[128 = 0]

[141 185 107 119 108 118  81 108 138 109  95 106 143  86 192 154 109  89
 184 137 109 114 100  98 142 132 117  64  99 123  38 106  85] | Dr
[115 168 117 121 125 131  85 138 127 117 126 144 141  60 181 167  99 133
 204 142 130 114 107 137 122 142 132  58  98 126  59 134 124] | Dr
[153 185 139 134  90 121  87 126 139 136 132 109 160  58 179 183  78 172
 231 143 154  87 106 140 127 138 104  46  96 118  70 156  94] | Dr
[142 135 111 115 118 127 114 106 125 130 118  92 135 110 137 134 119 140
 169 144 133 110 131 139 140 120 115 107 109 143 104 134 106] | Dr
[135 175 115 124 122 131  92 118 134 118 113 102 143  81 188 156 124 110
 180 133 110 111 113 129 132 136 125  64 105 143  45 120  94] | Dr
[137 133 124 147 120 123 124  59 134 123 132  99 126 139 136 141 137 122
 184 126 129 118 141 136 118 131  97 134 119 122 115  94 131] | Dr
[152 168 142 136  90 133  97  91 134 144 133  88 132  79 167 195  98 167
 248 141 148  85  99 150 133 145  94  65  99 117  75 138 114] | Dr
[123 137 112 122 117 130 107  86 127 107 129 112 112 128 108 157 108 147
 134 119 132  99 106 130 110 109 150 127 144 164 146 164 141] | dq
[123 153 126 122 115 139 139  36 141 118 116  90 119 134 115 143 153 124
 191 151  91 105 135 123 132 130 101 135 117 121  82  83 121] | Dr
[130 139 138 133 105 129  99 100 120 124 128 100 135 112 115 182  84 194
 174 120 171  89  98 157  96 112 144 121 146 167 161 186 122] | dq
[141 140 144 131 114 118 141 110 136 141 124 125 126 122 125 142 127 132
 193 139 129 113 151 137 138 130  92 107 120  89  99 103 102] | Dr
[139 167 105 129 121 143 116 103 132 117 123 107 134  92 153 158 116 118
 194 151 137 108 125 116 155 132 159  77 105 133  73 141 104] | Dr
[131 148 137 134 108 129 130  59 128 121 135  90 122 117 153 157 128 135
 227 133 124 113 139 138 144 133  97 102 111 114  81  87 114] | Dr
[141 151 138 144 108 129 113  85 139 132 117 108 140  89 151 181 107 156
 207 140 152  95 110 133 119 177 109  72 106 113 101 133 112] | Dr
[180 149 163 139  84 130 128  72 139 125 130  92 132 107 150 185 102 168
 246 145 149  88 126 152 135 139 103  93 116 109  95 141 107] | Dr
[139 145 127 126 109 125 117  91 116 120 133 109 123  80 155 170  92 125
 210 123 128 104 110 110 129 140 111 100 110 127  83 110 110] | Dr
[150 184 127 125  91 130  95  95 147 103 134  99 127  39 187 227  65 166
 243 139 160  77  84 140 137 141 178   8  87 133  56 170  94] | Dr
[146 159 131 129 117 131  79 155 127 111 137 107 152  55 162 208  45 188
 169 116 180  92  75 140 103 120 167  20 114 163 141 198 132] | dq
[138 128 145 142  88 130 140  29 135  94 127 105 118 163 134 143 161 116
 209 148 130 113 157 154 140 129  62 149 129 104  91  84 121] | Dr
[144 135 147 145 102 121 126  62 132 126 122 112 120 146 136 133 156 123
 180 133 129 119 175 129 134 135 100 132 135 122 107 110 128] | Dr
[133 158 134 130 111 129 104  86  97 127 124 113 133 102 151 175 100 143
 206 142 131 104 123 130 133 130 109 108 113 117  88 126 103] | Dr
[152 160 120 132 102 133 109 110 138 125 127  82 147  78 175 193  70 175
 236 140 159 105  98 146 138 144 101  26  99 122  76 132  98] | Dr
[136 137 130 145 111 122 127  96 124 123 117 117 133 119 148 126 138 123
 184 134 129 119 134 133 132 148 110 125 139 111  87 118 117] | Dr
[137 179 119 137 113 117  96  76 158 114 113 100 135  83 180 171 121 128
 230 130 119 108 104 104 151 144 129  69 101 116  27 122  94] | Dr
[127 165 120 155  94 130 113  88 140 114 125  99 158 104 157 147 116 143
 203 138 140 105 116 143 128 135 112  93 101 124  96 143 101] | Dr
[122 157 133 119 105 137 127  90 146 106  93  93 112 114 154 145 123 123
 194 144 125 108 130 139 145 129 106  98 116 119  78 114 119] | Dr
[126 117 177 134  94 138 131  79 126 124 147 113 112 144  86 154 124 192
 192 125 168 104 126 179 110 124 107 161 131 134 195 155 162] | dq
[140 151 123 123 136 129  98 109 129 108 117 112 138  81 175 166 110 136
 175 136 124 107 104 113 124  80 134  76 103 133  73 136 105] | Dr
